How the items are linked:
j993 π j958
j993 σ j623
j993 ω j471
j993 θ j533
j520 π j612
j520 σ j807
j520 ω j468
j520 θ j266
j340 π j18
j340 σ j284
j340 ω j563
j340 θ j523
j612 π j454
j612 σ j200
j612 ω j370
j612 θ j520
j348 π j475
j348 σ j627
j348 ω j802
j348 θ j601
j563 π j262
j563 σ j340
j563 ω j543
j563 θ j475
j265 π j543
j265 σ j475
j265 ω j912
j265 θ j802
j923 π j303
j923 σ j167
j923 ω j659
j923 θ j262
j359 π j920
j359 σ j414
j359 ω j627
j359 θ j256
j751 π j671
j751 σ j372
j751 ω j200
j751 θ j859
j676 π j517
j676 σ j454
j676 ω j419
j676 θ j370
j167 π j195
j167 σ j733
j167 ω j923
j167 θ j18
j471 π j908
j471 σ j993
j471 ω j876
j471 θ j399
j859 π j751
j859 σ j268
j859 ω j807
j859 θ j303
j689 π j399
j689 σ j671
j689 ω j454
j689 θ j200
j78 π j659
j78 σ j262
j78 ω j578
j78 θ j543
j601 π j348
j601 σ j566
j601 ω j902
j601 θ j667
j268 π j372
j268 σ j773
j268 ω j859
j268 θ j195
j303 π j859
j303 σ j195
j303 ω j910
j303 θ j923
j517 π j158
j517 σ j661
j517 ω j623
j517 θ j676
j69 π j266
j69 σ j659
j69 ω j396
j69 θ j578
j262 π j923
j262 σ j18
j262 ω j78
j262 θ j563
j661 π j876
j661 σ j399
j661 ω j517
j661 θ j454
j773 π j468
j773 σ j266
j773 ω j268
j773 θ j396
j387 π j733
j387 σ j143
j387 ω j18
j387 θ j284
j18 π j167
j18 σ j387
j18 ω j262
j18 θ j340
j467 π j256
j467 σ j908
j467 ω j194
j467 θ j876
j396 π j773
j396 σ j69
j396 ω j195
j396 θ j733
j195 π j268
j195 σ j396
j195 ω j303
j195 θ j167
j194 π j566
j194 σ j467
j194 ω j667
j194 θ j158
j284 π j387
j284 σ j912
j284 ω j340
j284 θ j920
j912 π j143
j912 σ j265
j912 ω j284
j912 θ j336
j158 π j194
j158 σ j876
j158 ω j402
j158 θ j517
j454 π j661
j454 σ j689
j454 ω j676
j454 θ j612
j143 π j578
j143 σ j543
j143 ω j387
j143 θ j912
j468 π j370
j468 σ j520
j468 ω j372
j468 θ j773
j372 π j43
j372 σ j468
j372 ω j751
j372 θ j268
j523 π j340
j523 σ j920
j523 ω j475
j523 θ j627
j807 π j200
j807 σ j859
j807 ω j520
j807 θ j910
j266 π j520
j266 σ j910
j266 ω j773
j266 θ j69
j920 π j284
j920 σ j336
j920 ω j523
j920 θ j359
j370 π j676
j370 σ j612
j370 ω j43
j370 θ j468
j910 π j807
j910 σ j303
j910 ω j266
j910 θ j659
j578 π j69
j578 σ j78
j578 ω j733
j578 θ j143
j200 π j689
j200 σ j751
j200 ω j612
j200 θ j807
j475 π j563
j475 σ j523
j475 ω j265
j475 θ j348
j101 π j414
j101 σ j30
j101 ω j256
j101 θ j908
j402 π j667
j402 σ j158
j402 ω j958
j402 θ j623
j902 π j802
j902 σ j601
j902 ω j414
j902 θ j30
j414 π j336
j414 σ j902
j414 ω j359
j414 θ j101
j336 π j912
j336 σ j802
j336 ω j920
j336 θ j414
j30 π j902
j30 σ j667
j30 ω j101
j30 θ j958
j419 π j623
j419 σ j676
j419 ω j533
j419 θ j43
j659 π j910
j659 σ j923
j659 ω j69
j659 θ j78
j566 π j627
j566 σ j256
j566 ω j601
j566 θ j194
j256 π j359
j256 σ j101
j256 ω j566
j256 θ j467
j399 π j471
j399 σ j533
j399 ω j661
j399 θ j689
j543 π j78
j543 σ j563
j543 ω j143
j543 θ j265
j671 π j533
j671 σ j43
j671 ω j689
j671 θ j751
j623 π j402
j623 σ j517
j623 ω j993
j623 θ j419
j627 π j523
j627 σ j359
j627 ω j348
j627 θ j566
j876 π j467
j876 σ j471
j876 ω j158
j876 θ j661
j667 π j601
j667 σ j194
j667 ω j30
j667 θ j402
j533 π j993
j533 σ j419
j533 ω j399
j533 θ j671
j958 π j30
j958 σ j402
j958 ω j908
j958 θ j993
j908 π j101
j908 σ j958
j908 ω j467
j908 θ j471
j733 π j396
j733 σ j578
j733 ω j167
j733 θ j387
j802 π j265
j802 σ j348
j802 ω j336
j802 θ j902
j43 π j419
j43 σ j370
j43 ω j671
j43 θ j372

The rows follow the links: the fewer symbols apart two items are, the more alike their rows tend to be.

Each row is also shifted at random along 7 hidden directions that mean nothing.

Some items, each with a row of numbers:
j454
[-884,-163,-180,-37,-83,-244,182,-195,-168,378,29,-386,124,65,-210,108,98,573,120,-22,60,-119,-95,-193,33,213,111,114,-145,-143,44,354,137,-118,-276,-317,116,171]
j523
[72,-149,322,372,117,62,-25,-46,-44,429,235,184,160,124,-66,36,-179,448,30,97,-240,-335,30,-36,241,-28,54,-50,434,159,-241,387,106,132,68,-212,-417,334]
j659
[-29,155,-169,-198,-142,103,-263,-69,-49,321,-260,-467,173,-76,74,-225,77,610,-64,47,73,52,-244,147,-97,71,-68,104,181,76,13,107,375,114,-103,-360,-62,109]
j419
[314,128,-211,199,-16,-211,179,-163,16,328,-362,208,39,119,-48,48,131,235,95,99,126,221,-27,34,159,178,129,11,-258,-136,134,-26,259,-193,-117,-168,277,-317]
j578
[168,77,-14,189,-7,264,-292,52,126,-99,-75,253,130,169,183,103,62,-233,-167,110,134,106,116,149,-25,77,85,26,-180,158,116,-226,-33,62,-60,326,200,-222]
j467
[-516,105,158,589,27,-26,211,192,77,-339,-310,367,-474,269,205,306,-10,-210,263,-334,-134,115,142,194,199,-75,113,-113,97,-73,-99,10,-195,-191,352,377,-210,-83]
j30
[-529,-6,253,177,-21,-42,243,-103,-131,116,27,378,-212,90,150,387,-159,-209,402,-83,-374,-19,261,-168,161,-35,-92,-71,-114,-89,-206,-181,-159,145,136,104,-274,48]
j517
[193,17,30,-137,-71,-128,327,-190,-247,54,365,279,-177,-46,169,343,-22,-380,160,24,-190,-41,194,-325,-1,16,-221,81,-16,-148,-61,-298,-110,90,32,110,-182,146]
j627
[-430,-72,275,-106,-4,22,-39,238,211,-433,63,-456,-163,44,-12,-103,-168,-74,-67,-237,-66,-128,9,19,-178,-116,64,-193,97,-2,-146,119,-253,-51,-14,178,-84,203]
j468
[-210,181,-160,202,-155,112,54,153,-424,-111,-383,-93,-424,151,393,225,200,141,441,-357,-144,57,150,69,21,97,-114,295,172,-8,-59,-93,-123,150,262,156,-525,225]
j262
[-273,-386,138,-227,112,197,-156,74,-207,52,146,164,323,-44,-213,-203,-100,-164,56,145,-139,-76,351,-368,-129,140,37,117,-437,195,-31,-122,-263,404,-297,158,88,-61]
j773
[-76,7,-219,88,-83,240,-40,218,-436,-444,-633,-187,-546,209,139,37,168,-119,633,-679,-252,390,298,244,46,146,-58,289,155,27,-113,-107,-166,263,198,56,-432,61]
j623
[308,78,27,-218,142,-218,271,192,-88,-122,132,95,-78,-167,-35,-315,-43,-253,-80,198,9,-189,74,-270,-101,-94,-119,-13,-57,-98,21,-182,-236,-52,32,68,-138,-31]
j908
[-65,68,108,307,-75,-89,207,-5,167,-101,-380,470,-238,149,124,229,-38,-142,84,-188,-73,445,92,66,88,-22,94,-157,-139,-141,-8,-140,106,-176,131,284,243,-308]
j158
[-311,179,6,-12,-345,-163,134,-105,211,-172,-282,-343,-349,81,279,387,10,199,41,-386,-3,364,-214,151,-113,-52,-2,-165,73,-222,-32,47,250,-306,91,135,203,84]
j993
[303,165,54,81,221,-202,256,515,47,-44,-672,389,-87,-245,-60,-653,19,104,0,224,100,32,-6,-149,-72,-180,-12,-61,-429,-53,80,-155,-235,-149,291,221,26,-530]
j910
[-232,-379,-125,117,-100,181,-15,-378,-348,271,254,764,206,-80,-99,680,115,-340,274,-45,-113,256,147,-156,167,55,-89,259,-397,103,108,-116,-5,282,135,203,283,-169]
j167
[424,240,-130,-91,-154,203,-304,-39,-1,-10,-145,-365,-29,132,258,-43,69,200,-91,-78,33,133,-78,273,-65,108,-46,70,388,86,-16,-58,306,84,-124,-164,-142,178]
j958
[624,15,-4,-225,-182,-286,154,-315,215,223,-9,-224,22,43,-99,-38,-91,350,-244,-59,4,362,-166,-46,-41,84,79,-209,274,-231,-45,152,577,-211,-335,-344,313,78]
j266
[258,36,-358,-401,-17,13,-229,-73,83,-96,-183,-564,157,-8,-240,-355,133,71,-182,20,294,217,-125,180,-126,184,99,65,-96,-13,175,7,203,-62,-378,-322,385,-153]
j543
[-867,8,31,-241,-53,157,-315,170,301,-77,-520,-363,221,-171,-92,-221,-43,108,77,53,128,138,-120,132,-205,-89,38,-132,-762,98,79,-134,-147,32,-83,83,494,-455]
j359
[-262,-345,436,158,-154,146,189,20,-357,-3,-40,319,-344,-10,107,461,-217,17,606,-544,-626,96,275,-251,89,-150,-188,61,124,32,-402,98,-220,382,408,238,-532,349]
j78
[150,-4,-4,-40,87,220,-319,104,236,-243,70,158,273,83,24,-143,27,-459,-333,249,239,46,139,57,-121,87,145,-33,-380,150,191,-288,-153,38,-254,345,426,-348]
j195
[101,-40,-204,110,-2,160,-143,93,-286,18,-231,-292,-156,-45,-73,-121,123,424,240,-323,-63,-33,-188,301,136,-30,-65,242,554,131,-84,390,126,132,316,-327,-474,300]

Start, symbols taken left to right, then the item you end at.
Answer with the item's name.
[-412,-399,170,3,154,228,-152,188,-213,-89,242,-81,145,11,-211,-92,-85,-42,156,-85,-157,-306,261,-189,-18,31,54,131,-96,229,-116,187,-412,347,-48,130,-223,228]
ω ω θ ω ω ω: j18
[456,-58,-105,109,130,-234,295,-90,-309,303,168,47,-25,88,-162,-76,15,252,151,76,-99,-223,100,-200,203,154,3,113,235,-110,-70,194,56,7,-95,-352,-343,204]
ω θ π σ π ω: j471
[-221,317,-147,-196,-235,194,-402,-100,297,-128,-125,-510,116,174,349,115,91,-15,-283,67,275,210,-104,279,-236,172,70,-45,-135,45,161,-290,224,-71,-357,92,380,-64]
ω π θ ω θ: j262
[455,14,277,570,154,123,-70,304,239,-287,-200,447,-158,173,69,-46,-98,-130,-78,-133,-21,35,72,251,159,-181,181,-185,219,115,-90,107,-124,-113,328,337,-130,-127]
σ π ω σ π: j563
[28,73,-69,-14,-107,272,-206,-48,-222,-70,189,-51,-77,49,263,184,40,-88,37,-128,-100,-22,53,108,2,39,-147,183,429,133,-56,-72,58,234,89,19,-367,317]
π σ θ π ω θ θ: j262
[-295,2,270,-216,331,-195,202,365,-81,63,-88,-334,-19,-125,-286,-786,-239,257,139,186,-217,-457,144,-284,-31,-56,-36,-110,33,-19,-253,95,-295,116,-117,-362,-492,108]
θ θ σ θ π: j993
[172,145,-127,154,60,-248,228,-44,-33,267,6,-135,-10,90,-15,-8,74,309,36,150,94,-236,-59,-47,98,97,48,10,-4,-128,49,138,39,-204,-70,-222,-105,57]
π π σ σ π π σ ω: j601
[-430,44,-241,298,-3,-66,114,29,-55,-525,208,-174,-419,209,90,342,207,-305,15,-381,153,-87,-46,316,118,27,107,90,434,-112,91,213,-156,-280,235,161,-159,253]
π π σ σ π π: j667
[443,-524,251,-157,216,168,-33,-228,-237,457,468,857,519,-363,-408,-19,-197,-271,89,353,-277,-85,174,-419,120,-130,-166,72,-305,221,-90,-63,-110,471,53,-61,98,-160]
σ σ θ ω σ: j920
[-84,81,176,-535,-490,13,92,-442,-9,136,-228,-340,-255,-71,280,517,-209,5,434,-376,-472,557,30,-125,-167,4,-332,-132,-166,-202,-275,-370,297,223,-128,-149,65,135]
π θ ω θ σ ω ω: j101
[250,266,-69,622,47,-108,235,-3,86,-161,186,483,-282,151,321,610,165,-391,36,28,153,-205,-57,226,245,-111,34,-26,70,-83,127,-62,-198,-344,460,369,-137,-50]
π σ θ θ θ θ θ: j910
[-20,267,-265,-167,-167,-5,-49,-16,-20,-64,-117,-128,-54,-8,290,70,190,-101,-119,84,227,145,-38,17,-189,96,-70,114,-175,-67,204,-321,60,-63,-80,151,181,-112]
θ ω π σ σ π: j370
[-909,-82,230,182,66,-204,214,-193,124,405,345,164,221,65,-83,264,-148,140,-23,302,-34,-333,15,-259,113,17,94,-172,-293,-73,-21,127,-58,-116,-164,-55,124,19]
ω θ σ ω θ π: j958
[584,108,-283,29,212,-270,97,-33,217,39,-14,65,195,50,-283,-356,143,-54,-385,342,409,21,-99,91,72,130,238,-89,-131,-123,271,31,166,-363,-298,-186,460,-371]
π π σ θ ω ω π ω: j958
[232,-49,-212,-153,55,-102,141,91,-206,36,-243,316,-2,-208,-125,-336,150,2,-67,47,98,234,-28,-156,-63,13,-70,171,-93,-47,154,-63,93,-8,83,27,130,-245]
π θ ω θ ω π: j671
[-85,-347,198,-210,-94,-206,381,-118,-352,428,47,434,56,-245,-133,42,-121,227,216,-7,-353,144,141,-651,-66,-36,-184,68,-227,-128,-144,13,52,218,7,13,-26,64]
θ ω θ θ π σ π π: j876
[213,-115,258,-100,-80,82,-99,-396,225,218,535,350,298,99,40,340,-214,-311,-277,215,-114,131,134,-158,-12,54,0,-177,-18,24,-60,-210,222,111,-349,58,321,24]
π π θ π σ θ: j912
